Below is a small trained network, with its code and all its weights. Each question gives an input and a target symbol and asks what happens when units are switched off, that is, made to give their printed mean instead of their output.

import numpy as np


def w(rows, s, z=0):
    codes = np.array(rows[::2]) - 128.0
    scale = np.full(codes.shape[1], s)
    scale[-1] = z or s
    return codes * scale


def f(y):
    return y / 2 * (1 + np.tanh(0.7978845608 * (y + 0.044715 * y**3)))


def softmax(a):
    e = np.exp(a - a.max(-1, keepdims=True))
    return e / e.sum(-1, keepdims=True)


def log_softmax(a):
    a = a - a.max(-1, keepdims=True)
    return a - np.log(np.exp(a).sum(-1, keepdims=True))


def net(x, mask):
    ids = ['ΞΠΦΨβεηθστ'.index(c) for c in x.split()]
    T = len(ids)
    res = E[ids] + P[:T]
    u = 0
    for l in range(2):
        q, k, v = (res @ M[l].T for M in (Q, K, V))
        z = softmax(np.where(np.tri(T) > 0, q @ k.T / 3**0.5, -1e9)) @ v
        res = res + np.where(mask[u], z, O[l][:, -1]) @ O[l][:, :-1]
        u += 1
        y = f(res @ A[l][:, :-1].T + A[l][:, -1])
        res = res + np.where(mask[u : u + 16], y, B[l][:, -1]) @ B[l][:, :-1]
        u += 16
    return log_softmax(res[-1] @ U[:, :-1].T + U[:, -1])


Q, K, V, O, A, B = {}, {}, {}, {}, {}, {}
E = w([
[113,201,163,91,176,156,189,37,89,85,150,85],'Ξ',
[92,186,162,157,157,182,172,148,104,114,163,37],'Π',
[198,86,59,132,241,203,172,102,107,130,243,52],'Φ',
[166,168,227,90,217,114,183,129,144,157,180,145],'Ψ',
[66,78,215,202,118,59,26,152,231,55,90,142],'β',
[205,142,164,115,214,237,129,173,188,174,110,156],'ε',
[51,31,101,178,86,234,202,101,173,65,238,182],'η',
[27,103,115,92,140,77,233,246,40,94,116,136],'θ',
[99,182,211,70,177,157,104,201,117,130,56,128],'σ',
[254,162,112,81,116,95,38,170,64,153,136,168],'τ',
],0.0084)
P = w([
[130,43,190,133,49,123,178,4,123,186,12,28],'0',
[120,67,227,131,130,124,181,149,114,172,126,105],'1',
[142,107,198,149,123,118,162,184,120,140,166,126],'2',
[148,135,182,152,145,116,145,189,124,107,177,140],'3',
[145,147,160,141,148,126,126,195,136,91,183,159],'4',
[146,160,130,147,163,122,135,194,134,67,166,175],'5',
[138,167,102,144,181,138,128,192,145,54,149,181],'6',
[126,167,77,129,211,155,110,192,154,47,133,195],'7',
[118,169,61,125,230,160,116,178,156,33,117,211],'8',
],0.0036)
Q[0] = w([
[231,113,101,198,96,159,39,2,217,157,145,143],'L0H0',
[103,106,175,101,118,82,136,239,149,71,69,235],'L0H0',
[182,193,119,104,42,102,82,73,106,195,58,73],'L0H0',
],0.0049)
K[0] = w([
[254,194,138,108,211,169,68,92,155,175,139,79],'L0H0',
[96,80,179,152,64,105,99,158,160,103,89,197],'L0H0',
[155,194,130,68,169,100,116,169,77,151,113,131],'L0H0',
],0.0073)
V[0] = w([
[236,167,57,38,136,131,129,140,41,234,180,97],'L0H0',
[126,50,70,253,73,226,115,70,203,45,210,225],'L0H0',
[152,102,143,175,62,65,17,171,189,89,95,223],'L0H0',
],0.0047)
O[0] = w([
[104,56,88,30,90,50,116,141,121,75,145,85,4],'L0H0',
[211,142,136,255,64,155,126,144,144,61,78,206,129],'L0H0',
[125,113,92,253,167,145,173,80,160,128,193,150,102],'L0H0',
],0.0061,0.0028)
A[0] = w([
[96,77,184,140,109,87,74,128,163,105,75,130,180],'L0N0',
[151,153,159,125,58,70,88,157,115,96,3,141,137],'L0N1',
[171,202,149,81,135,168,96,119,73,126,96,94,225],'L0N2',
[134,77,16,81,113,39,97,185,73,70,160,120,122],'L0N3',
[138,158,139,159,139,151,80,97,182,105,139,169,128],'L0N4',
[187,194,59,160,180,166,94,237,78,106,90,170,207],'L0N5',
[100,89,175,140,91,57,74,132,147,106,41,113,155],'L0N6',
[140,107,158,75,131,57,158,101,91,131,225,48,158],'L0N7',
[72,181,172,76,121,72,135,134,81,162,115,108,129],'L0N8',
[37,109,95,131,147,153,192,121,102,116,210,84,193],'L0N9',
[200,180,176,121,177,147,141,174,97,200,106,136,182],'L0N10',
[151,143,172,43,126,73,38,185,94,251,60,160,100],'L0N11',
[28,119,126,91,92,94,100,154,133,90,38,86,147],'L0N12',
[171,115,52,181,134,151,81,184,126,21,179,164,253],'L0N13',
[61,97,42,74,135,56,129,181,67,92,96,117,99],'L0N14',
[94,88,166,149,114,62,143,156,142,100,69,138,159],'L0N15',
],0.007,0.0043)
B[0] = w([
[66,99,147,109,197,158,83,164,144,142,139,90,156],'L0N0',
[88,42,155,151,179,237,141,41,101,194,172,65,134],'L0N1',
[174,167,175,66,183,124,125,80,107,95,102,103,209],'L0N2',
[126,85,109,92,82,43,58,252,134,73,108,144,158],'L0N3',
[73,175,151,124,147,103,114,193,151,86,90,138,174],'L0N4',
[176,159,177,148,188,92,154,71,174,95,118,123,247],'L0N5',
[65,84,178,99,202,177,87,137,104,161,125,66,140],'L0N6',
[142,158,103,161,180,96,176,102,114,74,177,118,193],'L0N7',
[83,187,130,127,84,106,134,169,51,103,55,164,179],'L0N8',
[67,95,134,159,127,140,244,90,111,92,147,97,201],'L0N9',
[193,178,138,129,206,182,144,109,93,139,115,102,221],'L0N10',
[202,184,214,75,89,183,122,150,77,190,158,155,173],'L0N11',
[2,103,120,164,122,149,168,136,98,158,19,116,152],'L0N12',
[81,147,185,142,158,119,155,117,174,91,165,160,255],'L0N13',
[21,140,79,173,101,65,90,211,126,108,46,130,164],'L0N14',
[74,116,147,218,179,175,104,134,141,163,160,92,157],'L0N15',
],0.0063,0.0059)
Q[1] = w([
[123,39,61,88,29,117,75,144,116,193,97,89],'L1H0',
[116,145,99,142,112,135,139,123,119,110,134,181],'L1H0',
[108,48,40,86,2,97,68,140,117,195,113,151],'L1H0',
],0.009)
K[1] = w([
[194,119,107,106,78,84,152,139,49,255,82,44],'L1H0',
[85,55,93,169,125,160,190,155,93,124,141,131],'L1H0',
[190,99,73,125,64,82,153,156,19,245,56,40],'L1H0',
],0.005)
V[1] = w([
[149,48,151,103,179,162,76,116,144,154,151,64],'L1H0',
[185,100,106,60,78,185,197,83,78,91,153,131],'L1H0',
[65,3,130,174,57,213,166,114,149,153,137,193],'L1H0',
],0.0058)
O[1] = w([
[97,127,119,133,254,140,129,106,188,193,170,92,134],'L1H0',
[146,63,160,111,93,153,182,112,150,108,83,91,2],'L1H0',
[125,105,138,138,180,201,112,111,99,80,153,195,166],'L1H0',
],0.007,0.0095)
A[1] = w([
[151,122,189,93,97,157,182,155,97,4,96,142,199],'L1N0',
[147,134,62,104,176,127,99,204,176,147,136,194,252],'L1N1',
[96,14,84,153,144,185,175,23,120,162,200,131,189],'L1N2',
[119,174,122,136,51,37,239,207,128,151,149,84,119],'L1N3',
[149,133,121,100,236,144,111,77,192,171,139,71,234],'L1N4',
[103,187,215,154,142,122,38,121,143,165,51,188,108],'L1N5',
[218,104,148,27,99,84,99,81,170,181,169,154,168],'L1N6',
[101,123,117,197,130,88,217,48,143,102,134,142,198],'L1N7',
[67,47,87,126,148,126,190,154,167,120,144,64,242],'L1N8',
[207,78,110,60,81,113,12,153,84,191,111,126,92],'L1N9',
[49,53,137,143,137,120,91,201,149,146,83,35,143],'L1N10',
[128,117,80,137,95,55,76,211,147,52,161,197,132],'L1N11',
[173,152,117,147,120,148,190,74,71,103,183,132,189],'L1N12',
[179,17,88,112,97,35,146,69,211,63,135,59,119],'L1N13',
[3,101,32,134,48,47,181,128,55,46,52,95,85],'L1N14',
[148,179,104,195,167,111,127,191,166,144,127,177,140],'L1N15',
],0.0055,0.0026)
B[1] = w([
[107,109,182,124,149,90,189,124,120,71,91,140,235],'L1N0',
[105,156,152,113,140,93,127,89,119,120,105,61,203],'L1N1',
[254,139,189,148,25,252,64,102,24,228,200,70,145],'L1N2',
[100,177,177,158,123,58,175,122,94,141,143,138,205],'L1N3',
[94,160,112,179,106,123,199,132,157,141,150,141,255],'L1N4',
[160,124,81,89,89,150,170,135,51,138,144,87,230],'L1N5',
[137,90,173,254,133,127,160,99,188,164,131,114,152],'L1N6',
[170,141,175,96,98,197,64,89,103,179,139,36,190],'L1N7',
[208,115,103,196,47,183,154,32,32,156,213,144,159],'L1N8',
[214,86,199,216,70,106,68,103,118,149,132,75,139],'L1N9',
[224,113,168,138,33,220,197,137,22,204,231,148,179],'L1N10',
[14,147,16,47,216,69,73,173,236,66,51,125,168],'L1N11',
[138,121,174,120,147,161,92,117,109,136,157,123,200],'L1N12',
[86,104,30,99,83,97,174,144,144,52,126,80,139],'L1N13',
[108,105,135,174,130,162,91,43,159,174,91,167,213],'L1N14',
[124,137,108,91,137,129,98,95,89,110,119,73,243],'L1N15',
],0.0064,0.0088)
U = w([
[67,146,150,125,156,63,171,199,156,83,155,150,246],'Ξ',
[119,129,107,40,87,167,122,217,108,166,121,104,24],'Π',
[195,128,172,160,103,171,142,56,76,186,171,99,220],'Φ',
[50,137,77,65,164,68,108,84,186,63,1,89,109],'Ψ',
[113,110,89,157,101,117,128,136,118,169,112,194,2],'β',
[155,57,156,126,146,163,111,141,118,77,108,164,79],'ε',
[156,101,32,150,87,136,173,160,123,101,149,101,10],'η',
[160,112,134,165,86,94,50,154,140,146,115,93,62],'θ',
[137,88,105,151,128,173,142,119,230,199,84,119,105],'σ',
[109,163,68,133,151,142,50,111,108,171,169,111,91],'τ',
],0.0065,0.0027)

Each question gives the input, a string of symbols that net reads in full, and the target symbol t.
The units are the heads (3 rows each of Q, K, V and O) and the neurons (one row each of A and B). Each row of codes is followed by its name. A weight is (code - 128) times the scale printed after its matrix; where a second scale follows, it is the last column's (O, A, B and U).
mask holds one flag per unit, layer by layer, with each layer's heads first. A switched-off unit (its flag False) gives its mean, the last column of its rows in O or B, instead of its output. The means were averaged over made-up inputs and are rounded, as every weight is.
A unit's drop is (log p(t) with every unit on - log p(t) with that unit switched off) / (log p(t) with every unit on - log p(t) with every unit switched off).
The circuit of an input: a set's keep is (log p(t) with only the set's units on - log p(t) with every unit switched off) / (log p(t) with every unit on - log p(t) with every unit switched off). Starting from the 12 units with the biggest drops (on a tie, the unit counted first), units are removed one at a time, each time the one whose removal leaves the highest keep (on an exact tie, the one counted first), for as long as the keep stays at least 0.8.
units of the circuit, in order: the units of the circuit, biggest drop first
most important unit: the unit with the biggest drop
top k neurons: the k neurons with the biggest drops, biggest first
k most important neurons of layer l: the k neurons of layer l with the biggest drops, biggest first
drop when u is switched off: that unit's drop, to one decimal
input Φ Π σ Π ε τ β, target Φ: units of the circuit, in order -> [L0N6, L0N1, L1N11]
input τ τ τ τ, target Ψ: units of the circuit, in order -> [L0H0, L1N11, L0N3]
input β τ τ β τ η β, target Ψ: units of the circuit, in order -> [L1N11, L1N10]
input θ θ θ Φ θ Ξ Φ, target Ξ: units of the circuit, in order -> [L0H0, L0N3, L1N2]
input η Φ Φ Φ ε Φ, target Ψ: most important unit -> L0H0
input Φ β β Φ β, target Ψ: units of the circuit, in order -> [L1N11, L1H0, L1N10]
input Ψ σ τ θ Φ τ, target Ξ: units of the circuit, in order -> [L0H0, L0N3]
input θ β τ σ θ Φ, target τ: top 3 neurons -> [L0N3, L1N10, L0N15]
input Ξ Φ θ τ, target θ: units of the circuit, in order -> [L0H0, L0N3, L1N9, L1H0]
input Ψ Φ Ξ, target Ψ: units of the circuit, in order -> [L0H0, L1N10]
input θ Φ β Π Ψ θ τ τ ε, target τ: units of the circuit, in order -> [L1H0, L1N0, L0N0, L0N6]
input Π Ψ θ η σ ε θ θ, target Ψ: units of the circuit, in order -> [L0N14, L1N11, L0N3]
input τ τ Π τ Π β θ τ, target Ψ: units of the circuit, in order -> [L0H0, L0N3, L1N11]
input Φ Ξ θ θ σ σ Π θ, target β: most important unit -> L1N10
input τ Ψ Π τ, target θ: top 2 neurons -> [L1N9, L0N11]
input θ θ ε τ θ Ξ β Π, target τ: 3 most important neurons of layer 1 -> [L1N0, L1N10, L1N3]
input θ θ τ η η, target ε: 3 most important neurons of layer 0 -> [L0N3, L0N14, L0N8]
input β Π Π Φ Ξ θ τ θ, target τ: 2 most important neurons of layer 0 -> [L0N9, L0N0]
input θ ε τ Π β σ τ, target τ: 3 most important neurons of layer 0 -> [L0N11, L0N9, L0N0]
input η τ β Φ θ η σ σ, target ε: most important unit -> L0N13
input η Ξ ε τ θ β σ, target τ: 3 most important neurons of layer 1 -> [L1N0, L1N10, L1N15]
input Φ θ θ, target β: top 3 neurons -> [L1N14, L1N10, L0N14]
input Ξ θ ε σ Ψ Ξ Φ ε, target σ: top 2 neurons -> [L1N6, L0N8]
input θ β θ θ ε ε σ Ξ τ, target τ: top 2 neurons -> [L1N0, L0N0]
input Π ε ε Ξ, target Ψ: 2 most important neurons of layer 1 -> [L1N10, L1N2]
input τ Ψ β θ η τ Π τ, target ε: 2 most important neurons of layer 0 -> [L0N13, L0N11]
input ε β θ β Φ θ, target τ: most important unit -> L1H0
input θ ε Φ σ ε, target σ: 2 most important neurons of layer 1 -> [L1N6, L1N10]
input Φ Ψ θ β Ψ, target τ: drop when L1N10 is switched off -> 0.1
input τ θ σ ε Φ, target η: drop when L1N7 is switched off -> -0.1
